Here is a tiny trained network, its code and every weight. The questions are about switching its units off for an input and a class, where a switched-off unit gives its printed mean instead of its output.

import numpy as np


def w(rows, s, z=0):
    codes = np.array(rows[::2]) - 128.0
    scale = np.full(codes.shape[1], s)
    scale[-1] = z or s
    return codes * scale


def f(y):
    return np.maximum(y, 0)


def log_softmax(a):
    a = a - a.max(-1, keepdims=True)
    return a - np.log(np.exp(a).sum(-1, keepdims=True))


def net(x, mask):
    res = np.array(x, float).reshape(1, 8) / 4 @ E
    y = f(res @ A[0][:, :-1].T + A[0][:, -1])
    res = res + np.where(mask, y, B[0][:, -1]) @ B[0][:, :-1]
    return log_softmax(res[-1] @ U[:, :-1].T + U[:, -1])


A, B = {}, {}
E = w([
[118,121,132,106,148],'x0',
[45,187,67,149,120],'x1',
[90,60,136,53,7],'x2',
[119,123,130,110,145],'x3',
[139,135,123,153,106],'x4',
[63,78,184,196,164],'x5',
[144,46,28,137,162],'x6',
[126,126,129,124,132],'x7',
],0.011)
A[0] = w([
[78,94,172,163,134,14],'neuron 1',
[85,101,126,85,64,4],'neuron 2',
[101,190,200,81,87,67],'neuron 3',
[74,78,167,162,121,114],'neuron 4',
[84,136,98,125,119,17],'neuron 5',
[143,181,130,140,194,76],'neuron 6',
[44,161,88,132,108,121],'neuron 7',
[75,69,142,66,42,39],'neuron 8',
[128,38,38,123,115,127],'neuron 9',
[203,47,201,115,102,69],'neuron 10',
[180,194,69,4,88,72],'neuron 11',
[17,162,72,126,84,29],'neuron 12',
[37,55,181,176,130,79],'neuron 13',
[85,98,121,107,70,43],'neuron 14',
[93,195,223,98,87,143],'neuron 15',
[118,78,60,131,137,123],'neuron 16',
],0.014,0.0022)
B[0] = w([
[142,145,73,121,90,174],'neuron 1',
[141,158,112,177,176,207],'neuron 2',
[76,66,175,152,108,220],'neuron 3',
[140,139,88,119,69,186],'neuron 4',
[144,109,147,94,135,152],'neuron 5',
[137,160,115,170,183,193],'neuron 6',
[163,122,170,67,149,187],'neuron 7',
[142,172,114,189,209,252],'neuron 8',
[65,45,184,163,113,218],'neuron 9',
[148,152,170,3,165,224],'neuron 10',
[146,156,48,120,21,247],'neuron 11',
[152,140,160,20,156,203],'neuron 12',
[147,159,62,130,36,213],'neuron 13',
[153,165,114,175,153,196],'neuron 14',
[82,39,154,165,137,239],'neuron 15',
[77,94,178,161,122,186],'neuron 16',
],0.022,0.015)
U = w([
[66,25,142,162,83,201],'0',
[150,128,27,117,14,3],'1',
[160,171,89,195,200,238],'2',
[167,114,151,5,134,43],'3',
],0.012,0.0018)

Each question gives the input, the list of numbers given to net, and the class t.
The units are the neurons (one row each of A and B). Each row of codes is followed by its name. A weight is (code - 128) times the scale printed after its matrix; where a second scale follows, it is the last column's (A, B and U).
mask holds one flag per neuron, in row order. A switched-off neuron (its flag False) gives its mean, the last column of its row in B, instead of its output. The means were averaged over made-up inputs and are rounded, as every weight is.
A unit's drop is (log p(t) with every unit on - log p(t) with that unit switched off) / (log p(t) with every unit on - log p(t) with every unit switched off).
The circuit of an input: a set's keep is (log p(t) with only the set's units on - log p(t) with every unit switched off) / (log p(t) with every unit on - log p(t) with every unit switched off). Starting from the 12 units with the biggest drops (on a tie, the unit counted first), units are removed one at a time, each time the one whose removal leaves the highest keep (on an exact tie, the one counted first), for as long as the keep stays at least 0.8.
units of the circuit, in order: the units of the circuit, biggest drop first
most important unit: the unit with the biggest drop
top k neurons: the k neurons with the biggest drops, biggest first
drop of u: that unit's drop, to one decimal
input [0,-1,4,-4,-5,8,6,-8], class 1: units of the circuit, in order : (neuron 13)
input [-7,-6,2,3,-2,5,-5,-2], class 3: top 4 neurons : (neuron 10; neuron 11; neuron 9; neuron 16)
input [-4,3,-6,3,-6,-6,-3,7], class 1: top 2 neurons : (neuron 8; neuron 11)
input [8,-1,6,7,1,5,1,-4], class 2: top 2 neurons : (neuron 8; neuron 11)
input [1,4,3,-2,-7,-5,-6,6], class 0: top 2 neurons : (neuron 15; neuron 3)
input [-7,-8,-5,6,3,0,-8,5], class 0: top 4 neurons : (neuron 15; neuron 12; neuron 3; neuron 7)
input [-7,-5,4,-5,6,-6,6,-6], class 0: top 4 neurons : (neuron 9; neuron 13; neuron 16; neuron 4)
input [-4,-6,-1,6,2,-1,-5,-6], class 3: top 3 neurons : (neuron 10; neuron 9; neuron 16)
input [5,1,2,5,7,-6,-6,-4], class 0: top 4 neurons : (neuron 15; neuron 3; neuron 13; neuron 4)
input [-8,6,-5,-1,-2,6,2,-3], class 1: top 2 neurons : (neuron 10; neuron 8)
input [-3,-5,5,-6,5,-3,5,-3], class 0: top 2 neurons : (neuron 9; neuron 12)
input [2,-4,5,5,7,4,0,6], class 2: drop of neuron 11 : 0.9
input [0,5,-4,-8,-7,2,-6,-6], class 0: drop of neuron 10 : 0.8
input [4,7,2,-7,-2,8,-1,6], class 1: most important unit : neuron 13
input [6,-6,-6,4,1,-7,-8,7], class 0: drop of neuron 3 : 0.2
